Look-ups in named tables: a row name and a column name give one cell, copied from the table.

Table zal
fields: labi, gagapef, rit, zezelok, kofilog, kuz, ritedug, ves
donepu: [244, 178, 444, 634, 189, 660, 684, 396]
ril: [173, 115, 470, 870, 574, 311, 894, 309]
lemo: [200, 281, 404, 705, 615, 361, 707, 402]
mig: [538, 579, 433, 296, 136, 697, 255, 535]
vez: [163, 236, 353, 852, 251, 676, 810, 392]
biz: [591, 570, 446, 284, 174, 720, 371, 532]
zatino: [321, 410, 419, 496, 658, 93, 482, 319]
kono: [472, 511, 376, 431, 683, 275, 433, 508]
riror: [497, 483, 468, 356, 775, 85, 372, 327]

biz, zezelok -> 284
lemo, kuz -> 361
vez, labi -> 163
donepu, ritedug -> 684
zatino, rit -> 419
zatino, ritedug -> 482
zatino, zezelok -> 496
mig, labi -> 538
ril, gagapef -> 115
mig, kofilog -> 136
ril, kofilog -> 574
donepu, gagapef -> 178
lemo, kofilog -> 615
kono, rit -> 376
riror, labi -> 497
vez, gagapef -> 236

notife.csv
,vitase,kot,kog,zib,lokid
led,10.454,-31.737,-37.118,-24.206,-37.232
mun,-27.614,-14.256,-16.593,-29.813,-27.028
fafu,-50.695,-43.746,-54.724,-29.813,-40.709
mago,-27.614,-35.465,-45.229,-29.813,-37.232
sel,25.261,-37.872,-46.605,-29.813,-53.965
kas,77.538,-31.737,-37.118,-29.813,-47.885
navika,-61.367,-31.737,-37.118,-29.813,-27.899

kot of led = -31.737
lokid of mago = -37.232
kog of sel = -46.605
zib of kas = -29.813
kog of fafu = -54.724
lokid of sel = -53.965
lokid of kas = -47.885
zib of sel = -29.813
kot of mun = -14.256
kog of mago = -45.229
vitase of mun = -27.614
zib of mun = -29.813
kog of mun = -16.593
Row with the largest lokid: mun

bur.csv
,mabadon,vipu
zul,85,774
nug,-537,-37
zus,533,771
senez,90,-526

senez, vipu => -526
zus, mabadon => 533
zul, vipu => 774
nug, mabadon => -537
zus, vipu => 771
senez, mabadon => 90
zul, mabadon => 85
nug, vipu => -37

Table pof
,zodonu,goz,kol,tud,vasid,nit
luk,2455,-1984,903,-2956,1499,-322
lenira,2200,-1581,-35,-1861,2397,-1387
seza,1449,4053,5490,-3087,3993,-5208
mavotug,1936,-776,1836,-1976,2229,-1838

What is the nit of luk in pof?
-322
What is the tud of seza in pof?
-3087
What is the kol of seza in pof?
5490
What is the goz of luk in pof?
-1984
What is the kol of lenira in pof?
-35
What is the vasid of seza in pof?
3993
What is the goz of mavotug in pof?
-776
What is the goz of seza in pof?
4053
What is the tud of luk in pof?
-2956
What is the vasid of luk in pof?
1499
What is the tud of mavotug in pof?
-1976
What is the vasid of mavotug in pof?
2229
What is the kol of luk in pof?
903

pizep =
|  | fip | gigit | bigo | budi | tek | nenen | benapir | devived | pena |
|---|---|---|---|---|---|---|---|---|---|
| vug | 660 | 509 | 270 | 360 | 375 | 552 | 660 | 377 | 625 |
| lipesig | 545 | 181 | 347 | 198 | 547 | 784 | 449 | 146 | 617 |
| torun | 682 | 411 | 225 | 246 | 347 | 680 | 744 | 263 | 701 |
| vavifu | 443 | 308 | 490 | 574 | 662 | 672 | 323 | 440 | 292 |
| bugole | 400 | 370 | 534 | 564 | 683 | 669 | 292 | 483 | 287 |
| vokogo | 674 | 425 | 237 | 258 | 330 | 570 | 742 | 298 | 693 |
| rinadi | 531 | 372 | 358 | 351 | 543 | 701 | 467 | 282 | 508 |
| kubifi | 320 | 280 | 643 | 478 | 708 | 651 | 287 | 465 | 356 |
| gozakid | 359 | 225 | 574 | 488 | 702 | 737 | 313 | 382 | 313 |
| los | 703 | 538 | 265 | 338 | 345 | 536 | 668 | 328 | 636 |
| sesuti | 352 | 220 | 571 | 356 | 677 | 690 | 305 | 329 | 431 |

pena of gozakid is 313
fip of gozakid is 359
pena of vavifu is 292
nenen of kubifi is 651
fip of vokogo is 674
bigo of bugole is 534
pena of rinadi is 508
gigit of gozakid is 225
devived of vug is 377
tek of vokogo is 330
fip of torun is 682
nenen of vokogo is 570
gigit of vavifu is 308
tek of kubifi is 708
tek of torun is 347
benapir of los is 668
budi of kubifi is 478
pena of sesuti is 431
nenen of gozakid is 737
budi of torun is 246

